(in the rows, 128 means zero)
Each row is followed by its class; each block has classes of its own.
[ 91 140 101 122 140 172 143 104 128 124  93 154 106 132 123 102 106 108
  90 111 101 157 130 187 112 144  86 176  98 187 110 122 156 120 132 140] -> Y
[ 98 121 148 162 204  79 137 141 117  81  98 141  67 174 111  65 102 136
  83 132 130 126 151 141 130 141 196 119 109  85 131 118 175 143 109 131] -> V
[ 99 128 122 135 228 100 161 165 123  68 113 140  86 200 122  52 128 116
  88 110 136  92 154 133 120 137 185 126 131 116 150 123 165 144 108 134] -> U
[ 95 130 136 139 216  99 144 171 129  71 111 128  87 193 126  70 121 123
  95 128 133  89 138 157 127 127 181 121 119 111 147 117 163 143 106 129] -> H
[115 144  96 108 162 172 154 107 123 106 102 148 137 126 111 106 116  95
  98 125 102 154 117 169 105  96 112 154 105 168 124 111 168 123 140 137] -> B
[ 96 110 107 164 157 100 145 158 130 123 108 134 107 144 141  61 130 125
 120 139 102  87 108 129 108 144 130 131 132 101 115 101 168 146  86 138] -> C
[ 97 123 128 148 244  76 151 153 114  98 104 139  79 187 114  64 113 116
  81 111 124 102 149 128 124 123 187 130 104 127 150 123 187 158  97 136] -> V
[ 99 125 127 152 203  87 141 135 109  66 103 134  71 207 121  51 105 140
  68 122 120 116 162 142 137 142 187 121 110  82 103 127 176 143  97 121] -> N
[ 85 145  92 129 146 174 124 105 122 113  93 164 110 136 125 111 111 110
  49 127 101 151 110 191 116 147 103 172  97 179 102 120 137 123 144 137] -> A
[ 74 167 110 124 148 153 153  96 118 103  91 134  96 149 123 103 111 111
  74 135 102 151 101 200 126 154 124 156  97 136 107 129 101 107 130 103] -> R
[ 95 141  95 137 156 165 134 104 129 124  93 157  98 128 122 126 112 110
  77 131 104 165 120 172 117 141 105 174  99 185 136 115 142 118 151 146] -> V
[106 119 124 140 212  81 159 154 107  84 119 137  81 200 119  53 130 127
  95 120 135  99 124 126 119 109 195 126 111 102 146 131 192 157  95 131] -> B
[ 72 169  99 122 164 164 152 100 136 102 107 142 103 161 120 121 112 103
  84 130 102 145 113 200 125 172 112 164 104 163  94 122 111  95 133 120] -> U
[ 99 115 126 139 220  87 158 161 108  86 119 136  86 202 118  57 126 124
  87 111 122  98 133 124 119 113 187 135 104 123 145 123 198 157  96 145] -> B
[ 86 169 114 118 141 177 156 105 138 113  77 152 121 131 111 113 103 116
 104  99 119 158 110 187 119 124  83 157  81 158  83 119 161 116 100 112] -> Y
[ 90 113 117 153 187 109 146 170 136 113 107 127  89 176 133  60 120 113
 101 152 106  93 108 166 109 127 142 129 129 115 142 102 157 136  92 124] -> H
[101 152 112 109 170 176 136 110 134 105 103 145 126 135 102 120 102 102
  81 130 100 146 125 179 115 110 110 151 104 161 118 109 162 105 137 130] -> H
[ 94 120 117 148 216  97 162 168 117  80 106 132  93 188 138  48 141 119
 108 124 128  92 124 149 122 117 178 134 114 118 144 112 174 166  98 138] -> B
[104 115 123 137 219  78 161 159 102  88 121 134  85 207 120  54 126 123
  86 107 129  94 130 121 118 117 185 138 104 115 139 128 197 157  97 142] -> B
[ 91 117 137 149 217  81 139 135 115  79 107 155  93 176 109  60 107 138
  74 120 116 112 167 145 130 144 186 123 114  87 104 119 198 148  96 135] -> C
[ 96 140 104 114 158 178 147 108 134 115  84 154 131 117 104  88 102 100
 101 106 101 148 146 188 107 110  98 154 109 174 118 110 174 119 131 138] -> Y
[ 83 122 136 155 194  93 124 142 111  67  98 148  80 181 113  50 105 147
  58 124 132 104 150 169 138 135 205 119 106  75 102 119 169 148 113 125] -> A
[102 133 119 153 207  98 142 158 124  65 103 131  78 203 135  53 134 126
  88 120 124 102 150 131 129 142 174 124 121 111 135 125 164 147 101 132] -> N
[108 117 128 144 224  85 144 148 115  65 127 136  88 185 119  62 118 121
  92 108 128  92 141 121 119 119 190 126 108 121 150 142 186 157  92 137] -> E
[ 94 150  81 129 140 173 130 105 131 113 103 147 103 153 135 124 118 109
  66 126  92 168 120 166 119 148  82 174  98 187 113 126 141 105 145 134] -> N
[100 117  95 143 185 110 164 169 130 120 109 137  94 175 131  59 123 107
 101 124 117  87 117 126 101 130 136 126 132 113 142 117 155 146  87 119] -> U
[ 94 165 112 114 133 181 153 102 123 105  85 148 114 137 114 116 109 126
  69 115 114 164 101 173 117 119 111 158  85 145 107 131 134 115 111 104] -> R
[ 85 167 113 122 142 179 143 109 143 111  99 143 123 141 118 139 104 122
  86 123 119 157  89 191 124 124  90 157  84 154  95 120 145 105 114 108] -> H
[100 170 110 107 138 180 152 100 125  99  83 145 118 143 119 122 105 116
  68 117 118 159 104 172 123 119 107 157  81 151 105 131 118 119 109 109] -> R
[ 93 110  93 161 203 100 145 151 124 111 111 136  98 155 134  54 128 103
 117 143 104  88 113 153 107 127 147 128 126 114 146 122 153 156  83 120] -> E
[ 84 113  99 162 179 105 141 163 120 116  96 143 100 158 135  44 122 116
  91 130 112  89 107 161 108 133 142 131 125 112 130 108 150 154  99 123] -> A
[ 96 140  90 120 185 178 131  96 131  98 101 158 134 113 100 111 110  95
  84 125  90 146 132 179 105 106 121 152 112 176 132 128 166 125 135 138] -> E
[ 92 148  92 115 163 180 131 103 125 102  86 167 136 118 104 100 104 102
  56 114 104 141 133 186 114 104 115 151 103 168 112 111 156 126 149 132] -> A
[ 83 110 131 164 213  87 134 132 106  66 113 150  73 179 112  53 107 138
  81 123 118 116 147 164 125 147 197 126 113  81 126 137 177 145  93 123] -> E
[ 99 125 123 129 238  92 163 155 115  83 121 139  90 204 110  54 114 115
  73  95 128  93 158 112 121 127 179 130 116 118 139 127 189 143  99 133] -> U
[ 90 139 101 122 139 173 141 106 131 126  92 158 103 131 121 102 108 106
  87 112 100 156 131 189 113 141  86 174  97 182 112 118 158 117 134 140] -> Y
[ 84 159  92 129 141 177 141  96 133 108 103 151 119 126 119 141 109 118
  91 118 104 152  88 188 117 129  98 162  81 164  91 132 145 115 110 115] -> E
[ 95 141 108 111 164 171 147 106 131 112  84 155 127 122 102  87  99  99
  92 104 102 149 150 187 107 114 104 152 107 173 114 118 178 123 128 136] -> Y
[101 145 106 115 146 172 141 104 118 111  96 146 102 142 124 107 114 108
  61 132  97 162 122 165 114 139 112 168  99 169 135 126 122 117 135 130] -> R
[ 86 109 113 156 177 101 159 169 133 125  96 132  93 156 131  36 115 114
 131 112 106  97 123 158 101 130 128 130 125 124 142 107 176 147  84 131] -> Y
[ 94 117 100 144 198 108 161 173 134 112 111 137  95 176 130  56 123 107
  99 121 115  93 121 133 104 130 140 127 132 122 146 115 159 141  94 125] -> U
[105 141  96 123 131 174 132  96 131 122 103 171 119 122 123 135 117 119
  70 136  94 166 117 162 115 147  90 173 103 177  96 114 161 111 135 147] -> C
[ 92 156  96 122 125 178 152 104 125 112  95 150 117 141 123 133 116 122
  90 125 115 160  81 185 118 116  98 165  80 152  91 122 148 119 116 120] -> B
[ 90 128 128 146 229  83 145 152 108  87 105 139  98 187 113  42 114 126
  66 104 129  89 136 129 122 125 187 124 107 109 118 126 189 161  93 124] -> A
[ 79 166  92 130 136 183 138 102 134 112  79 162 130 127 118 121 111 123
  66 115 121 146  90 196 122 120 101 154  88 153  84 121 137 126 120 110] -> A
[106 154  85 116 166 174 138 100 135 100  96 149 127 138 109 107 110 105
  80 121  90 157 145 165 117 113 105 150 109 172 114 113 161 109 148 133] -> N
[103 150 111 108 173 177 139 109 133 105 101 149 126 132 100 118 101 109
  74 125 103 150 129 182 113 104 117 149 105 161 117 111 178 112 140 129] -> H
[ 91 129 134 142 227  94 149 167 125  80 108 132  82 197 122  64 123 119
  85 124 125  84 142 156 128 131 179 123 120 108 143 109 170 145 102 130] -> H
[102 113 108 166 175  96 154 170 124 122  96 130  86 152 139  60 121 110
 116 130 113  94 108 131 105 132 135 134 124 117 152  99 155 147 101 138] -> V
[ 76 165  96 120 160 162 156 102 137 103 109 145 103 160 120 122 107 100
  85 126 102 146 113 202 122 165 105 163 104 167 102 120 108  93 133 118] -> U
[100 120 150 141 205  88 151 140  97  73 100 134  72 189 112  40 103 143
  63 115 121 120 159 138 128 136 201 125 104  71 126 126 170 149  92 116] -> R
[ 97 178  92 123 132 176 147  99 138 106  89 142 115 150 123 132 116 116
  80 119 106 159 102 160 124 129  84 153  85 158  81 124 144 109 115 108] -> N
[ 99 145 105 120 140 175 129 111 132 124 113 145 101 144 123 139 106 115
  71 138  93 158 109 180 115 144  96 172  97 175 112 111 153 101 141 137] -> H
[ 77 162  96 129 150 153 149 106 128 109 103 140 100 155 129 120 126 104
 103 151  98 148  85 215 122 153 118 162  95 157  99 116 119 109 129 121] -> B
[ 72 163  94 126 158 160 154 103 131 108 112 142 103 157 123 117 113 101
  89 121 104 145 110 193 120 172 102 166 107 160 105 125 110  92 133 119] -> U
[108 119 124 137 227  84 166 157 104  85 115 135  91 197 120  48 126 121
  95 112 127  97 127 122 116 110 189 130 109 113 138 122 201 163  90 140] -> B
[105 134 118 139 226  76 155 147 113  83 113 129  87 211 122  51 115 116
  75 104 121 100 152 108 127 131 166 122 105 116 122 133 188 148  92 123] -> N
[103 129 135 153 185  88 132 138 117  63 111 135  60 204 124  63 112 143
  72 132 119 124 159 141 137 149 191 117 107  84 110 130 173 132 102 120] -> N
[ 97 179  83 121 136 171 148  99 137 113  93 150 117 148 124 135 113 114
  81 114 110 163 105 172 124 130  85 148  84 161  89 129 142 107 119 101] -> N
[ 76 121 133 161 199  89 130 141 107  82  95 153  79 183 111  42 105 143
  55 119 123 103 142 165 132 141 194 122 108  73  99 116 176 148 100 120] -> A
[ 95 123 118 145 209  97 153 160 120  82 110 133  84 195 134  58 140 117
  99 133 121  94 127 152 128 124 183 134 112 117 141 107 167 154 104 142] -> B
[ 82 116 154 154 196  88 141 144 114  79  98 138  71 182 114  40 100 142
  94 102 126 117 170 165 131 148 179 128 103  86 112 125 191 145  87 126] -> Y
[ 93 141  93 125 176 178 126  99 136  98 100 150 131 117 109 116 110  99
  84 126  88 144 123 182 107 119 117 153 107 173 118 129 160 127 128 139] -> E
[ 86 145  91 129 148 178 120 106 124 114  93 164 114 131 122 111 111 112
  51 128  98 152 108 184 116 140 107 172 100 179 102 115 144 121 146 143] -> A
[112 135 114 138 227  74 161 147 109  83 111 130  87 215 121  49 115 122
  78 101 127  95 151 105 128 127 172 123 107 109 118 128 189 151  89 122] -> N
[112 122 133 149 230  66 153 152 110  88 108 133  79 186 119  52 112 117
  90 113 142  98 142 114 121 124 189 123 112 109 151 132 181 159 103 134] -> V
[ 94 119 137 141 203  92 144 153 115  71 115 140  69 201 112  63 102 141
  70 117 129 113 159 146 125 157 192 124 115  80 106 128 171 131 103 124] -> U
[ 92 122  90 160 181 106 144 166 135 105  99 122  94 181 144  56 129 115
 104 132 104  96 117 139 114 128 129 127 126 116 131 111 153 141  96 124] -> N
[103 112 103 153 184  96 154 156 127 111 103 143 112 153 139  55 127 109
 114 141 109  88 121 138 107 135 136 126 137 112 129 108 162 152  86 135] -> C
[ 92 168  94 110 141 186 145 115 144 115  97 155 117 154 110 147 111 119
  74 111 119 151 101 170 116 130  92 158  86 157  85 125 142  99 110 112] -> U
[ 99 148 108 110 169 179 139 110 138 107 102 147 132 130 100 121 100 107
  80 129 100 150 127 187 113 106 112 151 110 170 124 108 166 105 147 134] -> H
[ 95 122 127 160 231  86 156 162 119  86  91 140  80 181 125  49 128 119
  97 122 131  89 149 145 128 133 182 131 117 117 152 104 165 163 101 140] -> V

A new block, with new classes.
[170 148 138 120 118 102 109 146 128 116 167 121 133 135 106 124 129 144
 122 143 135 106 121 131 128 104  90 122 148 105 141 132 122 144 112 195] -> D
[127  68 151  99 160 121 155 137 154 121 158 193  76 113  97 158 126 135
 120 114 175 143 159 124 108 119  93  90 111 129 117 154 182 167 128 122] -> T
[ 68  91 143 138 102 123 119 115 128 103 141 172 109 144 149 145 145 111
 123 110 157 116 141 147 130 119  70  78 132 104 137 119  89 126 148 155] -> S
[122 156 114 138 130 134 112  81 107 125 106 112 145 114 119 108 123 110
 126 108 106 120 137 113 131 150 176 150 102 145 149 153 115 116 147 108] -> F
[ 98 114 123 120 138 126 148 142 159 155 119 172 114 139 140 134 130 128
 133 114 140 130 118 133 129 125 120 122 140 137  93 127 136 100 131 145] -> G
[134 117 137 104 146 120 142 111 120 113 125 170 113 104  69 152 164 159
 126 145 154 138 152 102 108 122 109 117 113 110 171 162 149 157 120 106] -> D
[108  91 132 117 145 140 154 102 127 133 110 176  92 119 119 116 129 104
 117  93 145 153 145 112 133 130 124 134 116 180 145 133 169 124 156  83] -> F
[100 108 128 129 137 133 132 121 137 145 131 159  99 116 134 119 113 105
 126  94 142 151 142 121 130 130 148 107  99 165 110 132 147 124 152 103] -> T
[178 164  95 113 170 158 128 107 125 142  97 126 162 106  87 124 120 144
 125 131 104 108 127 113 119 173 211 152 101 155 117 176 145 120 114  95] -> X
[169  86 121 103 158 149 140  87 134 143 133 204 112 128  95 110 106 109
 104  88 169 124 151 107 143 151  76 121 116 185 128 149 206 142 136 103] -> X
[115 110 130 133 124 142 127  93 111 134 111 165 116 141 145 112 122 101
 110  96 136 119 126 124 153 141 105 117 114 157 166 133 140 132 146  88] -> W
[178 137  95 123 146 129 143 130 142 157 105 121 155 144 125 109 113 151
 123 131 108 103 131 129 136 149 143 149 139 149  95 148 153 101 107 165] -> K
[117 128 153 128 129 116 128 150 132  91  96 162 126 145 122 162 140 142
 117 133 126  92 130 151 110 129 135 109 144 101 134 148 105 130 132 171] -> F
[192 155  83 116 150 134 136 109 131 163 163  67 152 107 102  97  98 135
 147 142 120 149 130  97 120 124 185 148 123 120 102 155 147 111  95 161] -> Z
[208 169 101 120 152 135 104 153 125 121 161  93 159 121  73 118 120 157
 128 170 124  93 147 106 128 141 160 153 151 124  88 141 145 111  75 188] -> S
[ 42 103 164 175  66 105 100 118 111 135 151 115 107 167 203 118 123  65
 135  87 136 128 121 158 144  94 105 119 155  98 123  67  65 105 139 171] -> P
[127 105 145 137 147 137 115  93  93  76 117 169 122 110  90 149 138 107
 114 119 153 127 160 109 129 131 136 119  93 155 186 157 135 174 150  65] -> F
[137 121 112 137 128 113 142 128 139 126 136 113 126 141 137 136 134 139
 142 141 126 124 127 145 116 127 145 117 127  84 127 147 110 121 109 157] -> K
[ 98 159 165 165 117 127  95 135 122  82 112 143 133 116 117 175 154 134
 115 135 118 107 140 150 122 117 148 101 114  94 154 154  78 147 135 144] -> X
[158 152 187 131 139 120  98 140 110  78  87 157 136 107  83 184 158 152
 100 165 130 117 160 132 131  98 111 108 134 106 175 174 115 178 131 140] -> Z
[167 129 134 133 132 128 101 148  99 121 152 142 131 154 108 133 131 140
 112 141 142  86 141 129 144 121  95 137 154 129 144 134 146 142 104 146] -> W
[153 100 104 156 127 136 100 121 128 148 170 142 120 154 167 104  93  99
 125  80 143 103 115 114 139 136 114 140 131 171 111 104 167 115 119 121] -> X
[136 162 106 150 126 133 110 140 124 111 137  80 170 130 113 146 123 143
 145 153 110 114 136 127  98 138 198 134 109 101  91 155  82 121 103 144] -> P
[125  90 133  99 160 151 134  94 130 121 133 192 103 120  98 125 128 119
 109 107 159 121 142 115 140 142  70 103 128 153 150 143 164 142 137 131] -> S
[124 114 149 139 146 113 149 141 150  97 109 177 118 111 115 168 153 147
 115 142 139 122 148 147 115 128 131  94  98 113 152 168 113 142 141 123] -> K
[166 177 122 144 149 134 104 109 124 111 114 106 156 100  94 129 119 134
 123 124 120 119 127 115 131 128 155 143 119 154 133 153 125 152 128 122] -> G
[115 128 110 131 140 132 129 140 137 112 161 114 134 104 120 138 117 132
 133 138 123 129 147 134 108 126 189 104  73 124 104 170 106 146 138 112] -> T
[175 127 122 109 164 132 124 129 141 138 116 141 133 124 114 133 106 145
 113 117 128  95 142 118 131 149 136 129 130 159  96 157 159 146 117 140] -> T
[ 94 140 137 127 138 145 152 146 116 120  78 164 112 125 102 167 176 143
 119 155 119 150 148 125 138 129 167 123 103 124 158 155 125 124 136  84] -> W
[ 90 110 140 104 135 144 163 127 136 128 142 178  85 123  97 132 148 115
 121 132 159 163 149 135 129 121 129 105 107 120 141 155 140 123 146 105] -> W
[137 141 109 129 168 145 157 119 159 137 155 106 134 104 113 120 123 147
 130 127 127 127 133 106 101 140 163 133 111 139 101 159 128 122 123 131] -> P
[156 126  93 171 119 121  88 125 129 139 187  76 149 145 182  95  80 107
 147  99 129  99 105 118 126 136 147 145 129 131  90 102  93 108 106 149] -> P
[156 123 135 140 162 138 121 116 127 121 153 137 128 125 107 114 119 128
 118 122 152 112 138 110 131 119 101 123 137 148 139 136 136 149 120 143] -> P
[187 153 157 130 151 115  99 137 126 116 135 126 130 122  95 130 119 144
 106 130 134 105 141 122 139 119 119 127 148 148 126 137 151 171 119 153] -> T
[187 177 120 112 154 132 143 176 145 129 166 101 140 132  65 132 140 174
 121 185 127 104 142 129 112 119 157 132 150  96 109 173 136 120  83 192] -> W
[143 112 173 128 118 124  94 114  85 108  70 170 133 148 118 163 155 123
 100 124 135 110 148 116 158 102  77 121 152 121 180 141 124 169 130 141] -> Z
[139 120 130 128 112 111 119 130 142 151 131 106 135 162 165 105  98 114
 113 103 118  95 123 139 138 126 134 119 149 131  91 126 124 130 112 187] -> T
[153 110 122 103 127 119 134 135 149 146 170 124 122 187 132 102  99 121
 124 112 138  85 118 140 128 118  79 132 189 109  89 125 154 109 101 244] -> F
[116 130 159 155 117 111 103 127  88 124 128 103 134 159 113 145 152 125
 134 144 134 120 135 135 129  97 113 124 169  88 157 111  96 150  92 169] -> P
[165 161  88 135 120 136  89 105 131 147 132  77 168 159 139  88  85 107
 137 111 112  98  98 129 142 128 154 144 141 124  98 137 110 118  98 186] -> G
[163 114 131 116 102 138  94  88  93 123 133 124 149 144 119 104 109  92
 108 115 133 127 144 108 158 103  77 116 124 131 150 154 126 156 132 151] -> Z
[179 171 136 121 148 140 114 136 120  96 126 103 152  95  83 140 126 145
 120 168 111 123 149 115 118 109 174 129 118 108 131 177 119 142 118 153] -> Z
[125 158 111 153  97 120 105 119 128 130 118  91 166 149 149 116 120 115
 130 134  99 101 131 146 135 138 178 130 116  98 107 150  78  98 116 178] -> K
[119 127 152 135 127 107 118 163 162  88 127 171 121 142 133 171 127 142
 126 123 153 102 115 168 112 110 106  91 144  91 105 141  90 146 133 186] -> G
[145 135 118 128 104 140 109 123 145 153 119  91 134 159 152 102 106 112
 129 101 114  94 108 128 144 131 135 144 145 131  99 132 121 119 104 174] -> Q
[116 121 138 168 104 115  99  85  87 121 118 112 125 133 142 119 142  96
 128 108 131 137 138 130 153 116 129 130 122 119 183 120  97 144 131 114] -> K
[111 159 111 124 149 143 141 113 116 130  93 113 137  89  95 135 161 144
 124 165 101 158 155 112 141 145 190 143  97 147 142 153 118 119 129  83] -> S
[135 123 133 162 123 114 114 115 108 131  87 121 130 145 155 134 133 119
 135 110 132 125 125 125 125 135 144 138 145 136 139 103 110 127 117 104] -> P
[179 174 101 108 160 158 131 115 135 126 144  72 140  80  70 101 111 136
 137 147 117 126 134 112 112 148 225 155  94 136 118 189 129 140 108 111] -> Q
[175 146 100 107 145 116 130 109 138 153 138 133 149 125 122 117 113 132
 124 123 125 104 116 103 135 161 129 139 117 151 126 141 149 116 119 141] -> D
[176 147 101 120 157 131 140 108 120 150 133  89 145 115  94  97 113 139
 139 132 111 127 126  99 117 144 186 167 136 150 123 135 161 116 103 119] -> F
[218 179 102 111 133 135 123 111 115 154 133  61 179 144  80  85 112 135
 125 152  96 100 138 109 143 146 157 170 164 128  93 151 146 107  81 198] -> K
[122  85 128 104 160 129 163 109 143 127 167 172  81 117  93 122 128 121
 133 111 167 148 142 116 105 122 109 113 122 127 144 148 172 133 135 126] -> F
[206 170  82 119 146 141 123 103 135 152 171  43 154 107 111  87  91 128
 151 145 107 141 123  93 116 124 198 160 126 111  95 150 144 105  97 153] -> Z
[164 124 133 122 153 131 123 172 139 101 118 168 139 127 115 168 127 163
 114 171 133 108 148 119 118 122 134 105 125 117 113 174 136 135 111 144] -> Z
[163  91  90 116 171 137 143 134 167 124 193 150 118 103 131 120  93 146
 135 119 157 120 120 119 114 152 125 114 114 155  87 130 152 123 118 120] -> S
[159 144 125 122 136 137 113 129 122 125  83 134 154 132 128 142 119 133
 120 139 112 112 130 130 130 124 151 120 128 131 126 161 117 124 129 141] -> Z
[109 132 141 128 118 123 110 105 107 108 112 143 135 142 120 132 136 118
 117 120 122 110 134 140 128 132 119 119 125 122 159 153 100 142 151 132] -> F
[148 137 154 133 133 109 108 165 118  99 145 140 134 147 106 149 134 145
 120 162 124  92 137 142 124 113 115 124 157 109 135 134 125 137 112 171] -> F
[183 144 125  99 175 131 125 116 124 130 116 147 141 112  43 145 139 162
 128 147 155 121 144 112 122 133 130 140 144 124 128 175 150 163  92 139] -> G
[154 183 118 125 163 130 129 115 120 106 115 119 159  86  80 138 148 160
 122 167 104 109 134 104 112 139 190 134  88 128 173 174 124 143 127 105] -> D
[169 126  99 135 133 130 108 147 133 126 174 113 154 133 145 120  89 131
 131 146 129 109 132 118 121 118 149 125 121 131  91 148 133 117 113 149] -> Z
[ 93 105 171 149  98 110 114 134 146  98 161 124  97 142 163 130 118  95
 120 103 129 112 115 157 126  84  93 102 141  98 146 114  94 135 140 183] -> F
[164 137 101 103 136 132 147 105 131 149 189  72 128 130  89  80 107 113
 140 133 130 138 141 107 112 125 161 154 141 122 100 148 154 109 101 166] -> F
[197 139 119 115 163 126 126 118 132 149  94 137 140 115 118 114 100 142
 110 109 121  97 144 105 139 163 146 146 135 187  97 142 178 134 121 119] -> T
[167 118 112 114 150 138 129 135 153 140 130 161 126 147 126 125 107 134
 116 113 135  97 120 135 119 150 131 123 133 136 101 155 159 119 109 154] -> X
[171 173 138 126 164 123 139 155 150 111 100 116 129 106  96 147 135 168
 119 151 103 107 135 125 100 140 180 150 145 139 117 159 146 117 117 146] -> F
[106 111 114 140 131 136 148  99 136 150 122 120 118 120 158  92 107 101
 129  84 112 140 118 111 135 131 168 154 116 176 122 107 147 103 146  98] -> F
[ 92 115 148 145 110 120 134 134 132 129 102 162 117 145 139 140 153 124
 124 130 127 137 143 137 141 118 122 117 132 117 128 123 117 108 133 138] -> K
[123 119 116 154 103 122  99 101 128 141 119 118 132 143 214 117  86  81
 129  78 118 115 104 132 150 128 126 120 125 141 122 111 102 104 152 144] -> Z
[116  98 108 139 144 128 148  87 127 139 125 146 117 100 120 130 141 129
 137 108 138 152 142 114 120 140 151 126  78 133 158 156 135 132 137  76] -> K
[123 139 142 149 117 138  91 126 132 113 175 123 116 128 133 128 125  94
 118 116 131 106 131 137 127 113 132 114 115 112 136 147 107 128 129 151] -> X
[234 138  85 111 183 135 138 163 163 151 158 114 148 126 130 107  81 171
 131 153 127 110 116 102 110 141 171 157 153 165  62 142 191 106  92 138] -> Z
[ 94 107 136 121 122 136 151 139 143 137 139 165  93 148 132 135 142  94
 123 116 147 143 133 147 128 116 136 104 122 122 124 135 131 112 140 146] -> X
[ 57 122 152 165  97 118 121 146 135 122  87 173 104 156 192 153 141 105
 122 111 116 123 122 165 134 127 145 107 130 120 127 103 106  94 151 121] -> X
[173  89 146 128 118 120  97 132 103 118 145 168 128 136 128 122 109 115
 108 119 156 115 152 114 149  98  68 126 140 146 135 127 154 151 128 137] -> Z
